Below are the code and all the weights of a small trained network. Each question names an input and a class and asks about switching units off, where a switched-off unit gives its printed mean instead of its output.

import numpy as np


def w(rows, s, z=0):
    codes = np.array(rows[::2]) - 128.0
    scale = np.full(codes.shape[1], s)
    scale[-1] = z or s
    return codes * scale


def norm(h):
    return h / np.sqrt((h * h).mean(-1, keepdims=True) + 1e-5)


def f(y):
    return y / 2 * (1 + np.tanh(0.7978845608 * (y + 0.044715 * y**3)))


def log_softmax(a):
    a = a - a.max(-1, keepdims=True)
    return a - np.log(np.exp(a).sum(-1, keepdims=True))


def net(x, mask):
    res = np.array(x, float).reshape(1, 3) / 4 @ E
    u = 0
    for l in range(4):
        y = f(norm(res) @ A[l][:, :-1].T + A[l][:, -1])
        res = res + np.where(mask[u : u + 10], y, B[l][:, -1]) @ B[l][:, :-1]
        u += 10
    return log_softmax(norm(res)[-1] @ U[:, :-1].T + U[:, -1])


A, B = {}, {}
E = w([
[74,123,160,88,153,135,141,122],'x0',
[91,163,103,121,134,180,3,134],'x1',
[136,151,196,164,102,137,99,33],'x2',
],0.0019)
A[0] = w([
[117,118,108,131,109,132,133,115,135],'0.n0',
[126,117,124,137,134,123,123,120,126],'0.n1',
[131,116,131,125,118,130,124,124,127],'0.n2',
[125,137,83,131,121,145,96,151,75],'0.n3',
[131,117,191,115,111,143,160,66,63],'0.n4',
[176,140,21,177,79,169,66,220,11],'0.n5',
[130,95,124,125,119,131,118,120,127],'0.n6',
[71,95,254,91,103,154,222,46,1],'0.n7',
[119,129,131,150,144,127,129,132,123],'0.n8',
[128,124,131,126,130,137,128,136,118],'0.n9',
],0.002,0.00095)
B[0] = w([
[126,144,136,127,133,124,132,133,140],'0.n0',
[127,131,126,128,133,134,129,125,127],'0.n1',
[124,130,124,126,135,127,122,116,128],'0.n2',
[125,163,130,128,139,94,65,146,98],'0.n3',
[111,171,143,149,176,85,101,88,146],'0.n4',
[161,173,113,57,218,35,75,105,252],'0.n5',
[131,136,132,125,133,131,126,127,128],'0.n6',
[161,198,120,116,253,24,101,82,255],'0.n7',
[129,126,122,122,122,130,128,123,121],'0.n8',
[127,125,120,125,120,120,124,126,113],'0.n9',
],0.0017,0.00037)
A[1] = w([
[143,35,89,106,152,33,225,210,119],'1.n0',
[100,162,50,83,153,192,75,208,51],'1.n1',
[142,46,81,112,151,29,228,214,104],'1.n2',
[29,44,168,101,94,148,188,113,75],'1.n3',
[143,104,114,127,121,107,154,145,89],'1.n4',
[198,139,162,182,53,117,177,85,48],'1.n5',
[101,142,16,79,157,214,65,240,8],'1.n6',
[188,107,214,183,58,145,227,28,48],'1.n7',
[30,96,146,57,137,148,156,130,90],'1.n8',
[97,162,165,175,97,186,3,49,65],'1.n9',
],0.0022,0.0013)
B[1] = w([
[138,210,148,125,105,222,64,66,252],'1.n0',
[150,90,157,145,123,67,169,151,160],'1.n1',
[142,194,144,128,100,218,71,58,250],'1.n2',
[81,165,156,97,159,125,73,159,114],'1.n3',
[109,133,136,139,118,139,56,102,125],'1.n4',
[88,66,86,171,125,140,115,177,156],'1.n5',
[143,77,159,161,136,25,160,128,188],'1.n6',
[82,53,80,162,168,69,71,210,212],'1.n7',
[98,125,193,140,129,139,154,150,120],'1.n8',
[177,156,108,95,124,185,252,164,206],'1.n9',
],0.0026,0.0016)
A[2] = w([
[222,206,92,181,78,172,127,93,74],'2.n0',
[119,124,110,127,136,137,127,133,132],'2.n1',
[154,4,70,206,83,39,92,145,82],'2.n2',
[12,61,153,89,171,61,127,177,71],'2.n3',
[53,85,193,101,184,29,156,104,2],'2.n4',
[113,95,170,140,98,136,176,95,81],'2.n5',
[122,122,128,130,129,138,116,126,129],'2.n6',
[119,125,110,130,138,138,117,138,124],'2.n7',
[48,101,169,82,93,220,159,74,113],'2.n8',
[139,110,123,118,134,142,142,132,127],'2.n9',
],0.0028,0.0021)
B[2] = w([
[137,17,90,115,74,155,131,129,249],'2.n0',
[138,128,163,134,122,116,133,103,129],'2.n1',
[119,253,189,195,180,137,149,117,220],'2.n2',
[137,62,120,148,12,164,132,101,133],'2.n3',
[133,67,46,89,105,128,79,103,122],'2.n4',
[122,142,74,114,159,128,78,174,108],'2.n5',
[133,133,129,128,121,120,149,131,129],'2.n6',
[141,125,147,129,126,116,144,107,125],'2.n7',
[157,210,130,81,178,114,134,183,180],'2.n8',
[115,142,123,134,118,128,97,113,127],'2.n9',
],0.0029,0.0017)
A[3] = w([
[169,84,81,107,113,155,193,140,105],'3.n0',
[109,133,88,135,131,133,151,164,99],'3.n1',
[64,132,167,114,172,8,128,133,104],'3.n2',
[53,17,102,106,164,60,121,68,21],'3.n3',
[150,2,66,173,66,48,98,109,49],'3.n4',
[184,168,154,124,109,100,165,92,134],'3.n5',
[172,172,83,149,143,24,83,182,46],'3.n6',
[88,162,116,47,145,156,125,145,74],'3.n7',
[186,133,76,156,26,189,95,149,139],'3.n8',
[26,8,141,83,38,95,129,182,9],'3.n9',
],0.0036,0.0016)
B[3] = w([
[126,150,127,140,99,166,2,54,154],'3.n0',
[136,130,156,148,138,114,68,30,115],'3.n1',
[157,56,51,98,30,152,70,123,158],'3.n2',
[49,80,122,76,143,86,173,104,121],'3.n3',
[86,220,190,100,176,217,141,139,180],'3.n4',
[62,128,101,126,128,138,55,221,164],'3.n5',
[163,153,157,28,161,49,163,156,149],'3.n6',
[113,187,195,205,181,157,167,129,148],'3.n7',
[140,55,76,86,65,108,137,95,253],'3.n8',
[167,45,129,230,206,174,88,224,134],'3.n9',
],0.0026,0.0023)
U = w([
[189,94,73,105,28,195,93,65,250],'0',
[87,251,203,74,187,199,154,117,182],'1',
[190,164,117,41,138,2,119,180,67],'2',
[101,10,151,150,173,175,91,213,46],'3',
[136,163,134,254,142,53,151,92,117],'4',
[18,44,121,61,152,64,145,55,56],'5',
],0.0097,0.0011)

Each question gives the input, the list of numbers given to net, and the class t.
The units are the neurons (one row each of A and B). Each row of codes is followed by its name. A weight is (code - 128) times the scale printed after its matrix; where a second scale follows, it is the last column's (A, B and U).
mask holds one flag per neuron, layer by layer. A switched-off neuron (its flag False) gives its mean, the last column of its row in B, instead of its output. The means were averaged over made-up inputs and are rounded, as every weight is.
A unit's drop is (log p(t) with every unit on - log p(t) with that unit switched off) / (log p(t) with every unit on - log p(t) with every unit switched off).
most important unit: the unit with the biggest drop
k most important neurons: the k neurons with the biggest drops, biggest first
k most important neurons of layer l: the k neurons of layer l with the biggest drops, biggest first
drop when u is switched off: that unit's drop, to one decimal
input [1,-7,-1], class 1: most important unit -> 2.n8
input [1,0,5], class 5: 2 most important neurons -> [0.n7 1.n0]
input [0,-4,-2], class 0: 3 most important neurons -> [2.n2 2.n0 3.n4]
input [1,-8,-6], class 1: 2 most important neurons of layer 3 -> [3.n2 3.n7]
input [4,0,-6], class 1: 3 most important neurons -> [1.n0 1.n2 1.n7]
input [4,4,-3], class 3: 2 most important neurons -> [3.n9 2.n3]
input [0,8,-3], class 2: 2 most important neurons -> [2.n0 3.n6]
input [7,4,0], class 3: 4 most important neurons -> [1.n0 1.n2 3.n9 2.n3]
input [1,-5,-6], class 1: 2 most important neurons -> [2.n8 2.n3]
input [5,7,-1], class 3: 3 most important neurons of layer 1 -> [1.n0 1.n2 1.n6]
input [1,-8,5], class 5: 3 most important neurons -> [2.n4 3.n3 0.n7]
input [8,0,7], class 5: 4 most important neurons -> [1.n0 1.n2 0.n7 2.n2]
input [1,7,-3], class 3: 2 most important neurons -> [2.n3 3.n9]
input [0,-5,-1], class 0: most important unit -> 2.n2
input [2,8,-1], class 3: 4 most important neurons -> [1.n0 1.n2 1.n6 3.n9]
input [-1,5,-7], class 2: 2 most important neurons of layer 2 -> [2.n0 2.n2]
input [2,0,5], class 5: drop when 0.n7 is switched off -> 1.5
input [6,-4,5], class 5: drop when 0.n7 is switched off -> 1.7
input [-3,-2,7], class 4: drop when 1.n7 is switched off -> 0.1
input [6,0,3], class 5: most important neuron of layer 1 -> [1.n0]
